[[115 150 145]
 [157 134 123]
 [106 119 150]]
->
[[106 119 150]
 [115 150 145]
 [157 134 123]]

[[128 115 130 122 123 113 128]
 [110 135 139 145 134 132 140]
 [126 148 135 149 140  98 134]
 [154 130 117 125 104 145 114]
 [145 145 112 116 127 145 119]]
->
[[145 145 112 116 127 145 119]
 [128 115 130 122 123 113 128]
 [110 135 139 145 134 132 140]
 [126 148 135 149 140  98 134]
 [154 130 117 125 104 145 114]]

[[127 135 128 129 128 129 127 128 130 130 128 130 130 127 129]
 [129 136 129 131 132 129 127 136 130 132 129 134 131 128 128]
 [129 137 129 130 131 129 127 133 131 131 128 133 132 128 128]
 [128 145 129 129 129 130 128 129 135 131 128 130 132 128 128]
 [133 138 132 139 142 127 128 158 130 138 129 145 135 129 128]
 [132 140 132 136 138 128 128 151 131 136 129 141 133 129 127]]
->
[[132 140 132 136 138 128 128 151 131 136 129 141 133 129 127]
 [127 135 128 129 128 129 127 128 130 130 128 130 130 127 129]
 [129 136 129 131 132 129 127 136 130 132 129 134 131 128 128]
 [129 137 129 130 131 129 127 133 131 131 128 133 132 128 128]
 [128 145 129 129 129 130 128 129 135 131 128 130 132 128 128]
 [133 138 132 139 142 127 128 158 130 138 129 145 135 129 128]]

[[124 133 113 131 149 126 156 128 139 125 137 117 109 128 132 134]
 [127 127 129 129 128 127 128 128 128 128 128 128 128 128 127 129]
 [124 131 114 129 135 127 143 128 134 127 133 118 118 128 130 130]
 [128 128 126 128 129 128 130 128 129 128 129 127 127 128 128 128]
 [127 126 139 124 150 124 122 137 119 121 132 131 109 125 118 124]]
->
[[127 126 139 124 150 124 122 137 119 121 132 131 109 125 118 124]
 [124 133 113 131 149 126 156 128 139 125 137 117 109 128 132 134]
 [127 127 129 129 128 127 128 128 128 128 128 128 128 128 127 129]
 [124 131 114 129 135 127 143 128 134 127 133 118 118 128 130 130]
 [128 128 126 128 129 128 130 128 129 128 129 127 127 128 128 128]]

[[126 125 132 128 111 125 129 137 125 125 133 143 140 112 134 127]
 [125 125 124 128 142 127 130 123 132 137 127 126 113 135 126 134]
 [112 122 130 126 126 121 131 133 133 137 127 141 130 121 140 128]
 [103 122 136 123 126 118 130 135 139 135 125 139 137 124 147 121]
 [138 133 116 135 139 135 127 119 119 135 125 123 113 135 116 137]
 [128 130 125 128 145 129 128 120 132 132 124 116 115 142 123 130]]
->
[[128 130 125 128 145 129 128 120 132 132 124 116 115 142 123 130]
 [126 125 132 128 111 125 129 137 125 125 133 143 140 112 134 127]
 [125 125 124 128 142 127 130 123 132 137 127 126 113 135 126 134]
 [112 122 130 126 126 121 131 133 133 137 127 141 130 121 140 128]
 [103 122 136 123 126 118 130 135 139 135 125 139 137 124 147 121]
 [138 133 116 135 139 135 127 119 119 135 125 123 113 135 116 137]]

[[121 124 131 139 125 112 115 115 118 141 130 126 118 123 120]
 [120 124 131 139 125 112 115 116 118 141 130 126 119 124 121]
 [133 135 147 119 126 143 145 150 143 102 126 139 144 132 131]
 [124 130 137 126 126 129 131 134 132 122 128 129 125 128 128]
 [120 124 131 140 125 111 115 116 118 141 130 126 119 123 120]]
->
[[120 124 131 140 125 111 115 116 118 141 130 126 119 123 120]
 [121 124 131 139 125 112 115 115 118 141 130 126 118 123 120]
 [120 124 131 139 125 112 115 116 118 141 130 126 119 124 121]
 [133 135 147 119 126 143 145 150 143 102 126 139 144 132 131]
 [124 130 137 126 126 129 131 134 132 122 128 129 125 128 128]]

[[113 157]
 [125 101]]
->
[[125 101]
 [113 157]]
---
[[130 127 130 127 123 129 123 131 125 128 120]
 [120 124 136 143 117 125 141 108 123 124 130]
 [133 130 128 112 132 125 117 141 132 136 121]
 [132 130 123 133 119 122 137 128 130 130 127]
 [140 132 124 138 115 131 136 139 122 121 136]
 [132 133 117 108 154 131 110 149 141 135 129]]
->
[[130 130 123 123 125 120]
 [120 136 117 141 123 130]
 [133 128 132 117 132 121]
 [132 123 119 137 130 127]
 [140 124 115 136 122 136]
 [132 117 154 110 141 129]]

[[130 133 127 150 136 116]
 [132 118 111 150 114 133]
 [124 135 121 150 139 133]
 [124 132 118 150 150 124]
 [118 121 121 150 139 107]
 [152 136 130 150 139 125]
 [145 147 149 150 145 136]
 [123 124 111 150 158 130]
 [142 121 146 150 134 108]]
->
[[130 127 136]
 [132 111 114]
 [124 121 139]
 [124 118 150]
 [118 121 139]
 [152 130 139]
 [145 149 145]
 [123 111 158]
 [142 146 134]]

[[112 150 135 124 136 127 135 132 118 136]
 [140 103 108 127 152 108 115 127 126 123]
 [135 137 131 103 113 106 126 132 117 148]]
->
[[112 135 136 135 118]
 [140 108 152 115 126]
 [135 131 113 126 117]]

[[154 145 115 106 133 142 132 127 101 108 135 114 142]
 [101 144 120 134 120 120 105 123 145 145 125 146 143]]
->
[[154 115 133 132 101 135 142]
 [101 120 120 105 145 125 143]]

[[140 132 143]
 [109 135 106]]
->
[[140 143]
 [109 106]]

[[148 130 128 132 140 129]
 [133 149 138 139 125 135]
 [129 142 135 142 126 121]
 [128 119 140 123 124 139]]
->
[[148 128 140]
 [133 138 125]
 [129 135 126]
 [128 140 124]]
